[[2 7 1 5 7 5 4 1 2 5]
 [7 1 6 5 3 4 4 7 7 2]
 [3 6 7 2 6 7 8 4 3 7]
 [7 2 5 7 1 3 3 7 8 2]
 [1 6 7 2 6 6 7 3 3 8]
 [2 5 7 3 7 5 6 2 2 7]
 [2 5 7 2 7 4 6 3 2 8]
 [1 6 7 3 8 5 7 3 2 6]
 [7 2 5 6 2 4 3 7 6 2]
 [1 5 7 3 7 6 6 3 2 7]]
7

[[ 49  40 -29  -6  35 -35 -15 -17  45  37 -30]
 [ 43  36 -24  -2  29 -30  -9 -11  40  35 -25]
 [-28 -20  36  14 -19  37  25  24 -27 -18  34]
 [  9   4   3  28  -3   5   9  17  10   8  13]
 [ 35  31 -18 -15  32 -23 -12 -18  32  27 -24]
 [-34 -25  38  14 -20  44  26  26 -30 -23  37]
 [-16 -13  22  21 -14  28  21  24 -12  -9  27]
 [-17 -16  24  27 -17  30  21  27 -14 -13  32]
 [ 40  33 -22  -3  29 -26 -10 -11  37  31 -22]
 [ 41  34 -23   0  28 -28 -10 -10  39  32 -23]
 [-33 -25  40  20 -24  43  27  29 -31 -22  40]
 [ -6  -8  15  27 -11  20  15  22  -3  -4  23]]
23

[[-495   43 -950  447 -529 -952  255]
 [-897 -727 -483 -138  387 -872  488]
 [ 335 -402 -582 -839  333   47 -589]
 [-955 -879 -953  -68 -889  342  348]
 [-806  344   90  545 -344 -899 -827]
 [-723  231  144 -876 -366  249 -941]
 [-791  338   74 -797  285   -9  356]
 [-903 -787  156 -906 -680  341  236]
 [-970 -744 -792  314 -139 -563  203]
 [-716 -247 -722 -235 -512 -896  339]
 [ 233 -775 -874 -643 -372  447 -793]]
-793

[[-29  -6 -11 -27 -15 -29 -30 -28 -19 -31 -26 -12 -31 -18]
 [-32 -24  -6 -32  -7 -20 -29 -32 -16 -32  -2 -25 -30 -24]
 [-31  -2 -16 -29  -1 -25 -29 -25 -27 -30 -22 -19 -31 -24]
 [-32  14 -25 -28 -14 -24 -30 -26 -27 -31   0 -26 -30 -31]
 [-32  25 -32 -31  24 -29 -32 -30 -32 -31 -29 -28 -29 -25]
 [-29  19  -9  -6 -32 -32 -32 -29 -17 -32 -28 -20 -32 -32]
 [-32 -29 -27 -32  33 -22 -22 -28 -30 -31 -29 -28 -31  -1]
 [-30 -14 -27 -30   9 -30 -31 -30 -30 -31 -31 -19 -31  13]
 [-31 -28 -30 -31  19 -27 -25 -28 -28 -31 -30 -26 -30  16]
 [-32 -30 -30 -32   9 -12   1 -20 -29 -31 -16 -31 -29 -29]]
-29

[[7 6 1 3 6 3 4 4 7 6 2]
 [3 1 5 7 2 7 4 6 2 1 7]
 [5 4 1 3 7 4 0 2 6 3 4]
 [7 6 1 3 6 2 3 3 7 5 2]
 [1 1 5 5 3 7 5 5 1 1 6]
 [7 7 2 5 5 1 2 3 7 7 2]
 [7 7 1 5 6 1 2 3 7 7 2]
 [7 5 1 3 7 4 1 1 6 3 3]
 [6 6 2 4 7 1 3 3 7 6 2]
 [6 4 2 3 7 3 2 3 7 4 2]
 [2 1 6 6 3 6 4 5 2 1 7]]
7

[[53 48 76 35 55 54 48 57 18 40 64 48 40 57 75]
 [49 48 77 41 54 51 48 56 21 38 66 43 43 55 71]
 [49 46 75 42 54 52 48 57 23 39 63 40 42 50 74]
 [49 45 75 42 54 53 47 56 24 39 64 39 43 53 73]
 [46 48 77 45 54 54 48 55 22 37 66 36 43 50 71]
 [50 48 76 40 54 51 51 56 21 39 66 44 43 55 73]
 [50 47 74 38 57 48 49 56 20 39 64 46 41 56 73]
 [48 46 76 36 53 51 47 57 19 40 66 47 41 57 73]
 [47 45 77 40 54 51 47 55 22 39 65 43 43 55 73]
 [51 48 74 33 55 51 46 57 17 41 65 52 39 56 72]]
72

[[6161 6279 2133 5742 8396 6876 4790 5124]
 [7817 3285 4280 5733 4041 3107 5906 5606]
 [7955 7382 8939 7997 4861 6423 7137 5302]
 [5857 2179 3602 3392 4644 6872 4158 5702]
 [4088 4001 8395 6167 4358 3722 6550 3551]
 [5144 3266 6467 5850 5068 3457 3393 6737]
 [4085 3855 6683 5892 5124 1718 5867 2892]
 [8060 4621 5980 6066 4112 3248 3981 5460]
 [7021 7370 5991 4469 2663 6765 4182 5505]
 [5366 7291 4171 2666 3653 4893 3584 2697]
 [2830 7501 6183 6309 5199 5579 7444 6126]]
6126
---
[[-33.3  26.9  10.8  67.6   3.1 -20.5  -8.7]
 [-22.6  17.0   4.7  40.0   2.6   5.3 -13.2]
 [ -2.8  10.8  38.9  -5.1  29.0  39.8  -8.9]] value 5.3

[[-30.7  37.1  -7.1 -64.2 -16.7  35.5]
 [-13.8 -17.2   2.4  35.5  33.7 -43.8]
 [ -3.5 -40.9 -13.7  12.1  -4.0 -59.3]] value 33.7

[[-30.5   6.6 -30.9 -40.0  -1.0   4.7 -29.7]
 [-48.8  39.8 -41.7 -72.7 -51.5   1.4 -32.0]
 [-46.7  28.9 -42.2 -66.8 -33.4   3.5 -35.3]] value 1.4

[[-16.9 -19.7  59.0  27.1   8.9   9.9  45.6]
 [ 26.0  13.4   0.1 -30.7 -36.6  36.9  39.0]
 [-50.8 -50.3  49.3  43.6  30.4  46.5  31.7]] value 36.9

[[ 45.6  33.3 -55.8 -51.3  -8.8]
 [ 20.1   7.4  46.1  43.2 -78.5]
 [ 20.1   8.5  41.4  41.1 -68.0]] value 43.2

[[ 21.4  59.2  -4.3 -36.9 -19.6 -29.8 -18.5]
 [-19.7  -3.2  10.5  -6.6   0.7  39.3  45.5]
 [-19.3  52.5  20.5  15.7  -2.4 -12.7   9.2]] value 39.3
---
[[ -1.0  34.7  18.9  18.0 -16.1 -26.0  16.1]
 [-11.4 -41.9 -19.5 -58.4  24.3  22.4 -25.8]
 [ -4.0  23.8 -63.1 -19.7  10.5  -0.2 -65.9]] gives -0.2

[[ 66.9  43.0   7.8 -23.8   5.3]
 [-10.0  31.6  -3.2   9.5 -58.9]
 [ 33.4 -12.8  -0.4  -5.6  20.7]] gives -5.6

[[ -0.4 -13.5 -39.9 -17.0  -6.7 -11.6]
 [-40.1 -39.5   5.6 -57.1  -1.0  33.5]
 [ 65.5 -15.3  34.0 -33.4 -63.4  16.9]] gives -63.4

[[ 11.2 -46.6  10.0  15.3  24.6]
 [  6.9 -47.8  11.4  21.4  26.5]
 [  1.5 -61.4   8.7  28.3  19.8]] gives 28.3

[[  7.7  24.8  11.0  75.5 -11.4]
 [ -2.6 -18.6 -21.8  -6.7  18.5]
 [ -9.6  23.0 -29.5 -11.2  16.4]] gives -11.2

[[-34.9  50.0  -9.8  -3.5  28.2  -7.6]
 [-62.4  48.4 -42.3  37.9  10.8 -17.1]
 [ 38.8   0.2  30.2 -28.5  48.0   2.5]] gives 48.0
